[113 132 112 149 125 112 151] out 112
[129 128 139 102 106 133] out 106
[147 114 150 149 145] out 149
[151 116 146 129 132 106] out 132
[130 121 105 103] out 105
[101 120 122 152 118 145] out 118
[101 149 121 113 136 142 104] out 142
[133 125 102 122] out 102
[101 138 137 119 106] out 119
---
[[146, 150, 124, 142], [107, 137, 146, 156], [154, 130, 143, 132]] ⇒ 143
[[129, 146, 117, 131], [120, 126, 105, 117], [150, 134, 115, 156]] ⇒ 115
[[121, 139, 116, 143], [122, 126, 111, 117], [129, 102, 120, 126]] ⇒ 120
[[136, 154, 154, 154], [128, 145, 153, 154], [137, 154, 153, 154]] ⇒ 153
[[157, 134, 120, 131], [122, 109, 135, 153], [122, 118, 126, 130]] ⇒ 126
[[121, 145, 145, 158], [132, 127, 142, 137], [118, 129, 124, 117]] ⇒ 124
---
[[123 137 101 134]
 [126 126 131 128]
 [124 137 142 128]] -> 142

[[106 136 119 121 152 126]
 [136 119 133 127 120 125]
 [126 144 121 128 125 143]] -> 121

[[142 153 126 136]
 [119 104 118 127]
 [140 143 144 155]] -> 144

[[131 111 146 133]
 [126 131 126 131]
 [142 127 153 119]] -> 153

[[153 152 109 124]
 [155 143 151 140]
 [145 103 147 151]] -> 147

[[117 124 134 113 133 133 126]
 [137 123 129 136 130 133 125]
 [128 146 106 132 106 110 147]] -> 106

[[135 115 105 127 145]
 [128 132 137 129 120]
 [122 128 120 132 121]] -> 120

[[123 143 149 137 124]
 [139 130 137 146 146]
 [123 117 146 141 111]] -> 146

[[111 117 151 108]
 [104 122 157 101]
 [119 136 136 119]] -> 136

[[126 134 146 127]
 [143 126 106 122]
 [128 127 129 124]] -> 129
---
[[122 137 115 110 131 115 141]
 [129 149 143 143 112 137 118]] yields 143

[[152 120 132 123 117]
 [143 112 134 118 149]
 [112 143 119 149 132]] yields 143

[[131 135 147 129 151 141]
 [120 127 139 120 107 104]] yields 139

[108 110 106 143 145] yields 110

[ 98 146 116 134] yields 98

[130 102 131 155 117 114] yields 131
---
[137 131 145 132  99] ==> 137, 99

[[130 148 118 126 125]
 [129  99 143 102 133]] ==> 130, 133

[[101 127 134 117]
 [133 124 126 125]
 [116 142 117 121]] ==> 101, 121

[138 115 124 151 137 153 153] ==> 138, 153

[127 102 137 118 133] ==> 127, 133

[[132 136 134 131]
 [100 131 111 126]] ==> 132, 126

[107 141 112 146 135] ==> 107, 135

[[127 122 142 134 120]
 [127 119 155 137 113]] ==> 127, 113

[124 109 102 118 155] ==> 124, 155
---
[ 98 122 142 116 146 125] yields 142

[[128 119 127 125 127 126 123]
 [127 135 131 155 116 125 116]
 [128 124 126 128 129 126 135]] yields 128

[[105 148 117 131 112]
 [103 153 153 134 132]] yields 153

[128 131 130 135 100 101 124] yields 135

[151 153 154 148 149 153 150] yields 148

[125 125  99 128 124 125 130] yields 128

[[124 129 117 152 128 146]
 [120 137 125 142 123 119]] yields 125

[113 152 146 119] yields 113
---
Q:
[[141 131 151 130 130]
 [152 124 133 129 129]
 [130 129 150 142 128]]
A: 150

Q:
[[135 108 152 114 108 115 128]
 [104 109 135 150 153 115 120]
 [145 103 106 132 137 139 149]]
A: 137

Q:
[[154 133 128 127 135]
 [129 149 143 129 128]
 [144 148 129 128 129]]
A: 129

Q:
[[131 126 142 133 113]
 [109 131 153 127 131]
 [140 132 127 138 135]]
A: 127

Q:
[[128 118 134 157 127 122]
 [129 126 129 140 127 127]
 [124 121 134 153 127 117]]
A: 153

Q:
[[134 138 130 134 140]
 [102 133 147 127 130]
 [142 131 120 126 136]]
A: 120

Q:
[[152 108 109 127 107 127]
 [133 103 126 126 124 142]
 [107 104 133 127 121 136]]
A: 127
---
[[124 129 112 102 116]
 [152 138 112 102 141]] Out: 102

[[120 147 140 124]
 [142 105 109 140]] Out: 109

[[126 156 132 105 136]
 [141 144 132 124 146]] Out: 124

[[157 123  98 121]
 [115 149 150 156]] Out: 150

[[129 130 154 141]
 [135 149 134 136]] Out: 134

[[150 101 135 138]
 [122 127 124 134]] Out: 124

[[103 144 137 141 147 125 109]
 [117 124 116 112 152 100 133]] Out: 100

[[116 104 147 155]
 [116 105 149 154]] Out: 149

[[129 105 128 129 138]
 [135 140 129 124 129]] Out: 124

[[145 125 102 132 135]
 [113 121 140 122 110]] Out: 122
---
[[129, 127, 123, 131, 122], [130, 103, 143, 107, 116], [131, 132, 126, 136, 127]] Out: 132
[[133, 143, 141, 146, 121, 136, 135], [137, 130, 132, 119, 154, 112, 139], [139, 139, 138, 135, 151, 120, 139]] Out: 139
[[110, 107, 146, 111, 125, 110], [115, 118, 128, 115, 121, 117], [155, 149, 126, 139, 149, 148]] Out: 149
[[116, 145, 120, 135, 133, 140], [129, 132, 129, 132, 131, 138], [124, 101, 126, 135, 135, 129]] Out: 101
[[110, 135, 110, 129, 114, 98], [130, 120, 103, 127, 118, 113], [121, 98, 135, 139, 123, 132]] Out: 98
[[121, 131, 119, 115, 137, 104, 102], [143, 136, 126, 113, 136, 106, 122], [129, 113, 107, 138, 129, 152, 140]] Out: 113
[[132, 146, 116, 113, 109, 129], [110, 135, 137, 143, 132, 120], [102, 115, 122, 124, 119, 124]] Out: 115
